Below is a small trained network, with its code and all its weights. Each question gives an input and a class and asks what happens when units are switched off, that is, made to give their printed mean instead of their output.

import numpy as np


def w(rows, s, z=0):
    codes = np.array(rows[::2]) - 128.0
    scale = np.full(codes.shape[1], s)
    scale[-1] = z or s
    return codes * scale


def norm(h):
    return h / np.sqrt((h * h).mean(-1, keepdims=True) + 1e-5)


def f(y):
    return np.maximum(y, 0)


def log_softmax(a):
    a = a - a.max(-1, keepdims=True)
    return a - np.log(np.exp(a).sum(-1, keepdims=True))


def net(x, mask):
    res = np.array(x, float).reshape(1, 2) / 4 @ E
    u = 0
    for l in range(4):
        y = f(norm(res) @ A[l][:, :-1].T + A[l][:, -1])
        res = res + np.where(mask[u : u + 4], y, B[l][:, -1]) @ B[l][:, :-1]
        u += 4
    return log_softmax(norm(res)[-1] @ U[:, :-1].T + U[:, -1])


A, B = {}, {}
E = w([
[208,14,218,209,176,170,240,173,67],'x0',
[217,65,219,254,122,138,77,189,177],'x1',
],0.0068)
A[0] = w([
[143,110,204,144,178,123,149,112,139,50],'L0N0',
[137,84,115,175,135,162,154,122,245,53],'L0N1',
[213,79,254,121,141,197,165,145,122,71],'L0N2',
[157,139,130,155,182,80,153,175,102,4],'L0N3',
],0.007,0.0033)
B[0] = w([
[165,63,165,128,140,178,97,131,225,175],'L0N0',
[142,97,85,199,118,82,72,71,101,162],'L0N1',
[148,69,73,65,127,148,83,64,137,254],'L0N2',
[84,93,181,8,94,113,163,135,188,147],'L0N3',
],0.012,0.0081)
A[1] = w([
[171,178,115,112,101,76,67,179,79,53],'L1N0',
[119,47,137,162,109,126,52,153,168,235],'L1N1',
[43,181,111,110,138,126,218,126,77,187],'L1N2',
[211,91,195,61,74,225,254,138,200,247],'L1N3',
],0.0075,0.0013)
B[1] = w([
[160,146,240,78,206,221,117,75,59,162],'L1N0',
[130,176,75,143,73,146,198,229,47,253],'L1N1',
[51,179,130,255,83,34,159,74,140,218],'L1N2',
[102,41,189,61,184,176,75,182,242,243],'L1N3',
],0.0091,0.0074)
A[2] = w([
[139,66,217,107,116,131,184,151,168,144],'L2N0',
[33,118,128,187,228,66,112,78,102,117],'L2N1',
[81,237,144,214,96,173,173,233,114,107],'L2N2',
[141,2,169,108,212,151,176,111,83,2],'L2N3',
],0.0064,0.0025)
B[2] = w([
[175,84,195,95,24,133,169,223,159,238],'L2N0',
[148,97,141,197,225,107,156,58,144,237],'L2N1',
[130,138,162,155,131,138,158,72,160,226],'L2N2',
[93,104,194,8,119,165,150,230,127,255],'L2N3',
],0.013,0.0049)
A[3] = w([
[82,121,67,96,233,56,109,1,91,140],'L3N0',
[50,157,173,141,200,106,177,92,144,108],'L3N1',
[120,21,181,140,128,168,56,99,152,130],'L3N2',
[109,142,182,253,134,77,82,117,59,3],'L3N3',
],0.007,0.0033)
B[3] = w([
[103,35,129,126,168,70,157,154,161,254],'L3N0',
[184,87,5,52,126,61,124,144,142,223],'L3N1',
[72,176,153,116,164,106,143,99,78,227],'L3N2',
[82,132,165,133,139,104,215,225,141,182],'L3N3',
],0.012,0.0071)
U = w([
[133,196,239,247,84,167,195,187,150,136],'0',
[94,84,101,121,204,21,183,104,190,175],'1',
[119,22,200,61,128,209,111,213,138,183],'2',
[164,241,151,102,118,180,96,67,127,93],'3',
[62,164,128,54,169,125,35,112,123,56],'4',
[183,98,46,214,82,143,36,147,55,109],'5',
[122,108,190,218,185,127,72,113,111,1],'6',
],0.012,0.0051)

Each question gives the input, the list of numbers given to net, and the class t.
The units are the neurons (one row each of A and B). Each row of codes is followed by its name. A weight is (code - 128) times the scale printed after its matrix; where a second scale follows, it is the last column's (A, B and U).
mask holds one flag per neuron, layer by layer. A switched-off neuron (its flag False) gives its mean, the last column of its row in B, instead of its output. The means were averaged over made-up inputs and are rounded, as every weight is.
A unit's drop is (log p(t) with every unit on - log p(t) with that unit switched off) / (log p(t) with every unit on - log p(t) with every unit switched off).
The circuit of an input: a set's keep is (log p(t) with only the set's units on - log p(t) with every unit switched off) / (log p(t) with every unit on - log p(t) with every unit switched off). Starting from the 12 units with the biggest drops (on a tie, the unit counted first), units are removed one at a time, each time the one whose removal leaves the highest keep (on an exact tie, the one counted first), for as long as the keep stays at least 0.8.
circuit, biggest first: the units of the circuit, biggest drop first
unit that matters most: the unit with the biggest drop
top k neurons: the k neurons with the biggest drops, biggest first
k most important neurons of layer l: the k neurons of layer l with the biggest drops, biggest first
drop of u: that unit's drop, to one decimal
input [-2,3], class 0: most important neuron of layer 0 -> L0N2
input [-8,6], class 0: circuit, biggest first -> L0N2, L1N3, L3N1
input [-8,1], class 4: top 2 neurons -> L1N2, L2N1
input [-4,2], class 3: top 2 neurons -> L2N1, L1N2
input [0,1], class 5: top 2 neurons -> L0N1, L1N3
input [-8,2], class 4: 2 most important neurons of layer 1 -> L1N2, L1N1
input [-7,2], class 4: 3 most important neurons of layer 2 -> L2N1, L2N0, L2N3
input [1,-2], class 1: 2 most important neurons of layer 0 -> L0N0, L0N2
input [-8,4], class 3: top 3 neurons -> L2N1, L0N2, L1N2
input [-1,0], class 1: 2 most important neurons of layer 1 -> L1N3, L1N1
input [-2,5], class 0: top 3 neurons -> L0N2, L1N3, L3N1
input [-5,4], class 0: top 3 neurons -> L0N2, L1N3, L2N3
input [-2,1], class 3: 2 most important neurons of layer 2 -> L2N1, L2N0
input [-1,5], class 5: unit that matters most -> L0N1
input [-1,7], class 5: drop of L0N1 -> 0.3
input [-3,3], class 0: drop of L0N2 -> 1.0
input [-4,3], class 0: drop of L2N3 -> 0.1
